peta: [151  96 136  92 103  97 154 101 107  95  93 102 154  85 141 151 105 158]
piva: [143  67  66 140 142 168 129 162 148 160 144 135  60 149 123  57 136 139]
biked: [154 143 135  92 104 100 142  94 104 102  92 102 151  86 140 148 105 152]
len: [154 143 135  92 104 100 142  94 104 102  92 102 151  86 140 148] : 16
len: [151  96 136  92 103  97 154 101 107  95  93 102 154  85 141 151 105 158] : 18
loc: [103] : peta, 5
loc: [97] : peta, 6

Pag: [110 158 157 160 149 130  94 153 122  89]
sepu: [159 123 100 108  76  89 168  79 152 168]
piva: [116 143 147 134 135 121  70 132 120  65]
len: [116 143 147 134 135 121  70 132 120] : 9
len: [159 123 100 108  76] : 5

piva: [200  92  95  77 125]
biked: [200  92  95 160  86]
popo: [200  92  95 161  86]
len: [200  92  95 160] : 4
loc: [161] : popo, 4

sunen: [163 156  90 114]
tasan: [176 123  92 118]
piva: [154 143  90 144]
Pag: [128 128 128 128]
tisi: [145 131 101 119]
peta: [147 144 100 134]
leruk: [129 128 128  99]
biked: [131 145 109 115]
popo: [131 145 164 123]
loc: [163] : sunen, 1
len: [129 128 128  99] : 4
loc: [100] : peta, 3
len: [145 131 101] : 3

biked: [133 121 140 152 164 144 142 135 143]
lovi: [154 143 116 122 111 131 165 128 150]
Pag: [166 154 161 128 154 124 123 104 110]
tasan: [166 154 161 128 154 135  86 101 160]
muguv: [120 134 142 149 138 137 185 163 114]
sunen: [134 143 116 122 111 131 165 128 150]
loc: [120] : muguv, 1
loc: [144] : biked, 6

lovi: [130 113 136 188]
biked: [144 128 135 186]
peta: [153 138 134 181]
piva: [160 147 132 175]
muguv: [144 128 135 188]
len: [160] : 1
len: [153 138 134 181] : 4
len: [130 113 136 188] : 4
len: [144] : 1
len: [130 113 136] : 3
loc: [186] : biked, 4
len: [153 138] : 2

piva: [123 163 128 136 129  91 127 127 132 125 129 140 129 133 126 132 125 131
 135 128 127 120 137 126 130 130 128 134 124 131 130  69 128 135 134 126
 137 134 116 134 128 121 154 128 128 127 131 150 128 126 122 126 124 138
 115 134 138]
leruk: [129 117 129 103 131 116 126 126 127 133 132 106 133 131 129 131 127 129
 121 127 128 132 136 124  94 156 127 128 118 128 127  89 127 124 132 128
 113 131 126 132 128 134 145 124 131 128 128 129 128 109 123  96 122 144
 115 134 147]
lovi: [129 135 126 127 128  99 127 128 130 126 136 144 129 125 155 128 128 128
 130 127 128 117 128 127 106 117 129 131 133 128 126 105 128 127 132 127
 120 128 123 125 128 132 134 128 128 127 129 124 129 122 127 136 131 132
 132 132 135]
Pag: [121 150 130 148 127 120 131 128 134 122 110 151 122 142 125 130 122 121
 130 130 128 120 133 130 164 106 125 127 130 127 139 122 129 131 125 128
 192 128 123 137 128 123 143 130 128 129 128 130 128 145 127 149 125 120
 115 128 135]
len: [123 163 128 136 129  91 127 127 132 125 129 140 129 133 126 132 125 131
 135 128 127 120 137 126 130 130 128 134 124 131 130  69 128 135 134 126
 137 134 116 134 128 121 154 128 128 127 131 150 128 126 122 126 124 138
 115 134 138] : 57
len: [129 135 126 127 128  99 127 128 130 126 136 144 129 125 155 128 128 128
 130] : 19
loc: [154] : piva, 43
asked: [129 117 129 103 131 116 126 126 127 133 132 106 133 131 129 131 127 129
 121 127 128 132 136 124  94 156 127 128 118 128 127  89 127 124 132 128
 113 131 126 132 128 134 145 124 131 128 128 129 128 109 123  96 122 144
 115 134 147] : leruk
len: [121 150 130 148 127 120 131 128 134 122 110 151 122 142 125 130 122 121
 130 130 128 120 133 130 164 106 125 127 130 127 139 122 129 131 125 128
 192 128 123 137 128 123] : 42
loc: [94] : leruk, 25

tisi: [133 166 195 193 110 140 129 183]
sepu: [ 98 167 109  88 111 135 111 191]
biked: [ 71 166 195 193 110 136 129 140]
leruk: [194 166 195 193 110 140 129 183]
loc: [167] : sepu, 2
len: [ 98 167 109  88 111 135 111 191] : 8
len: [133 166 195 193 110 140] : 6
loc: [136] : biked, 6
loc: [88] : sepu, 4
len: [ 98 167 109  88 111 135 111] : 7
loc: [135] : sepu, 6

biked: [129  87 133 146]
lovi: [154  95 192  68]
sunen: [122  71  66 124]
piva: [ 76 127 104 107]
tasan: [125  88 190  74]
leruk: [125 189 190  74]
sepu: [101 104  74 139]
tisi: [108 162  89 165]
len: [ 76 127 104] : 3
loc: [89] : tisi, 3
loc: [68] : lovi, 4
len: [108 162] : 2
loc: [165] : tisi, 4
loc: [129] : biked, 1

sepu: [102 121 141 189 122 118 116 112 141 157 131 133 134]
muguv: [102 131 162 124 139 108 123 112 139 157 146  93 130]
biked: [124 116 138 124 140 116 135  87 124 157 135 133 151]
sunen: [138 131 138 121 140 120 123 125 141 157 135  75 130]
loc: [162] : muguv, 3
asked: [124 116 138 124 140 116 135  87 124 157 135 133 151] : biked
loc: [120] : sunen, 6
len: [102 121 141 189 122] : 5
len: [102 131] : 2
len: [102 121 141 189] : 4
len: [124 116 138] : 3

tisi: [130 128 186 131 132 136]
piva: [121 147 147 104 128 147]
leruk: [119 150 144 128 157 150]
biked: [120 147 144 128 154 133]
loc: [136] : tisi, 6
loc: [132] : tisi, 5
loc: [119] : leruk, 1
len: [119 150 144 128 157 150] : 6
loc: [133] : biked, 6
len: [120 147 144 128 154 133] : 6
len: [130 128 186 131 132 136] : 6

leruk: [ 85 104 106  92 146  99 160  99 162 128  98 140 101 101  99 171 171 157
  98 144 105 171 167 119  99 103 109 100  93 119 122 107  96 168 121  87
  99 102]
muguv: [125 126 128 128 136 131 129 127 133 138 126 136 129 129 131 135 135 130
 125 137 126 136 132 129 125 125 125 129 129 133 137 128 127 132 131 126
 126 126]
sunen: [137 130 124 143 134 142 114 110 105 137 126 130 145 141 139 111 113 109
 132 131 124 113 109 145 126 125 125 149 126 143 137 122 133 109 143 141
 127 124]
tasan: [117 123 126 112 122 112 138 121 141 116 125 123 112 115 116 138 138 140
 122 122 128 138 141 117 126 127 128 110 122 115 117 128 120 140 115 114
 125 127]
popo: [129 128 130 126 131 134 125 129 135 135 131 140 128 135 137 133 130 129
 124 138 128 130 130 132 129 128 127 121 139 129 136 129 127 133 129 130
 127 130]
sepu: [141 118 112 141 145 158 106 121  94 153 117 144 163 157 153 106 108  94
 123 142 112 108 101 163 117 114 111 163 122 160 154 110 124 104 159 153
 119 114]
peta: [125 126 128 128 136 131 129 127 133 138 126 136 129 129 131 135 135 130
 125 133 130 126 123 129 131 130 130 131 137 132 136 131 133 124 130 132
 131 131]
tisi: [136 132 137 135 130 143 116 134 128 145 137 140 134 140 146 125 124 121
 129 138 132 123 120 136 135 132 129 128 147 134 147 136 134 122 130 137
 135 135]
piva: [135 173 177 142  77  82 166 166 161  71 168  72  82  80  84 129 132 175
 167  73 177 132 152  78 171 175 179  94 146  72  71 179 163 140  72 107
 172 174]
lovi: [172 191 192 177  76 123 128 190 126  91 190  82 116 119 127  93  93 141
 186  80 190  94 111 107 190 189 189 124 183  94  97 190 189 101  93 149
 190 191]
asked: [125 126 128 128 136 131 129 127 133 138 126 136 129 129 131 135 135 130
 125 137 126 136 132 129 125 125 125 129 129 133 137 128 127 132 131 126
 126 126] : muguv
len: [137 130 124 143 134 142 114 110 105 137 126 130 145 141 139 111 113 109
 132 131 124 113 109 145 126 125 125] : 27
len: [129 128 130 126 131 134 125 129 135 135 131 140 128 135 137 133 130 129
 124 138 128 130 130 132 129 128 127 121 139 129 136 129] : 32
len: [ 85 104 106  92 146  99 160  99 162 128  98 140 101 101  99 171 171 157
  98 144] : 20

leruk: [125 136 118 109 112 138 164 149 145 158 138 119 141 127 142 113 132 155
 118 140 131 133  98 112 119 150 115 159 113 115 139 165 157 144 138 139
 133 133 170 158 104 125]
sunen: [129 115 124 128 131 121 115 125 110 119 119 125 133 120 111 127 135 115
 130 128 127 132 128 129 118 111 127 107 129 122 130 113 106 104 124 132
 129 135 120 108 126 121]
tisi: [125 136 118 109 112 138 164 149 145 101 115 119 141 127 142 113 132 101
 118 140 138 133  98 112 119 150 115 159 113 115 139 165 157 144 138 139
 133 133 170 158 104 125]
tasan: [138  90 148 151 138 110  66 105 111  97 120 155 110 129 111 146 146  79
 143 103 129 116 176 166 138  98 155  79 168 143 133  64  74 101 117 109
 128 137  78  98 146 128]
peta: [138  90 148 151 138 110  66  86 111  97 120 155 110 129 111 146 146  79
 143 103 110 116 176 166 138 118 120 123 159 159 128 106 115 132 120 104
 109 116 131 108 162 102]
popo: [151 110 163 138 125  98  86 125 119  94 133 168 140 131 120 107 153  92
 145 150 137 134 142 146 121 123 154  90 148 129 139  86  91 108 145 111
 164 145  75 118 125 177]
loc: [154] : popo, 27
len: [125 136 118 109 112 138 164] : 7
asked: [129 115 124 128 131 121 115 125 110 119 119 125 133 120 111 127 135 115
 130 128 127 132 128 129 118 111 127 107 129 122 130 113 106 104 124 132
 129 135 120 108 126 121] : sunen
len: [125 136 118 109 112 138 164 149 145] : 9
asked: [151 110 163 138 125  98  86 125 119  94 133 168 140 131 120 107 153  92
 145 150 137 134 142 146 121 123 154  90 148 129 139  86  91 108 145 111
 164 145  75 118 125 177] : popo
asked: [125 136 118 109 112 138 164 149 145 158 138 119 141 127 142 113 132 155
 118 140 131 133  98 112 119 150 115 159 113 115 139 165 157 144 138 139
 133 133 170 158 104 125] : leruk

muguv: [169 116 132 112 129 123  95  97 149  94 115 167 170 122 137 123 140 163
 154 132 144 118 108]
tasan: [145 116 178 110 131 167  92  96 148  99 141 166 138  70 103 123 117 122
 177 152 111 126 108]
peta: [122  96 164 136  96 123 161  93 112  94 138 110 121 140 118 141 119 127
 189 148 137  77 114]
leruk: [178  96 122 165 126 130 114 134 108 123 177  96  87 160 149 186 124 117
 116 161  86  94 121]
sepu: [154 151 168 142  96 144  92 114 121  94 151 113  90  98 103 140 117 158
 116 166 149 161 144]
popo: [180 199 130 131 120 164 167  93  95 147 115  96 132  70 163 189 151 113
 153 132  91 167 148]
lovi: [122 111 122 129 113 123 142 120 100 143 149 126  87 154 144 150 155 135
 180 155  86 141 118]
sunen: [132 166 196 159 145 124 160 113  95 159 156 124 119 127 138 133 122 113
 151 160 118  77 128]
piva: [141  93 196 110 131 127 123 102  98 120 133 154 175 162 154 147 130 156
 167 148 123 115 142]
loc: [97] : muguv, 8
asked: [132 166 196 159 145 124 160 113  95 159 156 124 119 127 138 133 122 113
 151 160 118  77 128] : sunen
asked: [180 199 130 131 120 164 167  93  95 147 115  96 132  70 163 189 151 113
 153 132  91 167 148] : popo

Pag: [112 156 153 148  97 139 159 138 124]
sepu: [140  81 182 139 131 160 151 126 126]
tasan: [112 156 153 148  97 139 152 106 174]
peta: [112 156 153 148 163 139 159 138 124]
loc: [174] : tasan, 9
len: [112 156 153 148  97] : 5

tisi: [113 112 133  54  94  98 147 121 161]
muguv: [181 177 125  91  99 114 106 100 102]
tasan: [181 177 125  91  99 114 150 104 175]
lovi: [113 112 133  99  94  98 147 121 161]
len: [181 177 125  91  99] : 5
loc: [106] : muguv, 7
len: [113 112 133  99  94  98] : 6

tisi: [110 104 187  80 103  77]
biked: [114 112 193  87 104  84]
Pag: [110 104 187  80 141  74]
piva: [ 92  96 155  98 149  79]
peta: [103 105 185  83 113  74]
sunen: [ 88  94 139  99 158  82]
popo: [ 95  97 167  86 132  74]
len: [110 104 187  80] : 4
len: [103 105 185  83 113  74] : 6
loc: [167] : popo, 3

biked: [137 128 117 127 133 183 116 140 157 120 127 161 105 129 155 106 140 144
 114 122 136 145 110 143]
leruk: [113 152 160 116 145 120 151 101 135 125 151 129 115 152 122 152 145 109
 164 116 121 108 136 119]
popo: [114 100 113 129 128 117 107 145 122 118 116 119 129  89 146 150  89 133
 132 128 136 104  91 125]
loc: [106] : biked, 16
len: [113 152 160 116 145 120 151 101] : 8
len: [114 100 113 129 128 117 107 145 122 118] : 10

piva: [ 77 139 138  64]
biked: [ 94 132  64  65]
sepu: [ 77 140 138 101]
loc: [132] : biked, 2
loc: [140] : sepu, 2
asked: [ 94 132  64  65] : biked
loc: [65] : biked, 4
loc: [101] : sepu, 4

piva: [108 116 156 149 131 130 138 108 140]
popo: [144 111 136 140 141 160 131 174 131]
tisi: [128  96 167 136 159 132 144 119 144]
sunen: [ 93 116 160 137 152 127 142  80 145]
tasan: [ 92 140 100 170 110 130 169 139 161]
biked: [151 134 100 107 138 114 140 165 131]
lovi: [143 111 135 114 123 112 119 122 121]
muguv: [126 145  97 113 105 120 125 124 122]
sepu: [126 145  97 113 105 120 125 131 122]
leruk: [138 163 104 130 100 119  95 144  98]
peta: [ 93 116 160 137 152 127 142 137 143]
Pag: [125 150 109 117  89 105  94  97 105]
len: [143 111 135 114 123] : 5
asked: [126 145  97 113 105 120 125 124 122] : muguv

piva: [159 128  80 147]
tasan: [165 144  90 113]
popo: [102  93 137 144]
biked: [101 105 153 149]
sunen: [110 149 160 107]
lovi: [140 152 130 107]
sepu: [156 141 114 126]
tisi: [ 67 127 195 117]
leruk: [116 101 123 160]
Pag: [101 159 184  81]
len: [156 141 114 126] : 4
len: [101 105] : 2
loc: [126] : sepu, 4
loc: [130] : lovi, 3

popo: [140 136 116 114 122 138 120 132  98 107 137  83  98]
tasan: [167 133 164 129 102  84 112 177 100 155 111 103 139]
muguv: [ 86 111 140 101 113 135 140 112  79 131 138 184  92]
biked: [188 111 117 132 168 174  99 122 115  90 163 129 117]
sunen: [102 158 117 145 150 115 149  73 133 140  54 160  98]
leruk: [141 128 169 138 137 107 120 108 140 158 109 144 167]
peta: [ 67 101 104  89  97 123 128 141 109 137 137 115 111]
sepu: [113 133 119 141 147 142 137 118 140 170 134 123 138]
tisi: [100 113 145 114 115 134 129 135  97 148 142 166 138]
Pag: [113 161 119 152 103 129 162 138 190 115 106 120 148]
len: [141 128 169 138] : 4
loc: [155] : tasan, 10
len: [140 136 116 114 122 138 120 132  98 107 137  83  98] : 13
loc: [104] : peta, 3
len: [ 67 101 104  89  97 123 128 141 109 137 137 115 111] : 13
loc: [108] : leruk, 8
loc: [116] : popo, 3

tasan: [135 119 126 147 156  96 132]
piva: [139 126 154 101 168 117 100]
sepu: [143 130 150 149 152  98 100]
Pag: [142 125 134 135 173  87 118]
sunen: [120 133 111 123  68 103 126]
leruk: [129 118 150 104 151 140 101]
lovi: [142 123 134 133 172  90 121]
popo: [116 131 102 137  66 105 137]
tisi: [135 115 143 121 163 118 113]
peta: [129 118 145 118 152 122 114]
muguv: [134 116 122 152 151 101 133]
len: [116 131 102 137  66 105 137] : 7
loc: [115] : tisi, 2
len: [135 119 126 147 156  96 132] : 7
loc: [98] : sepu, 6
loc: [125] : Pag, 2
len: [142 125 134 135 173] : 5

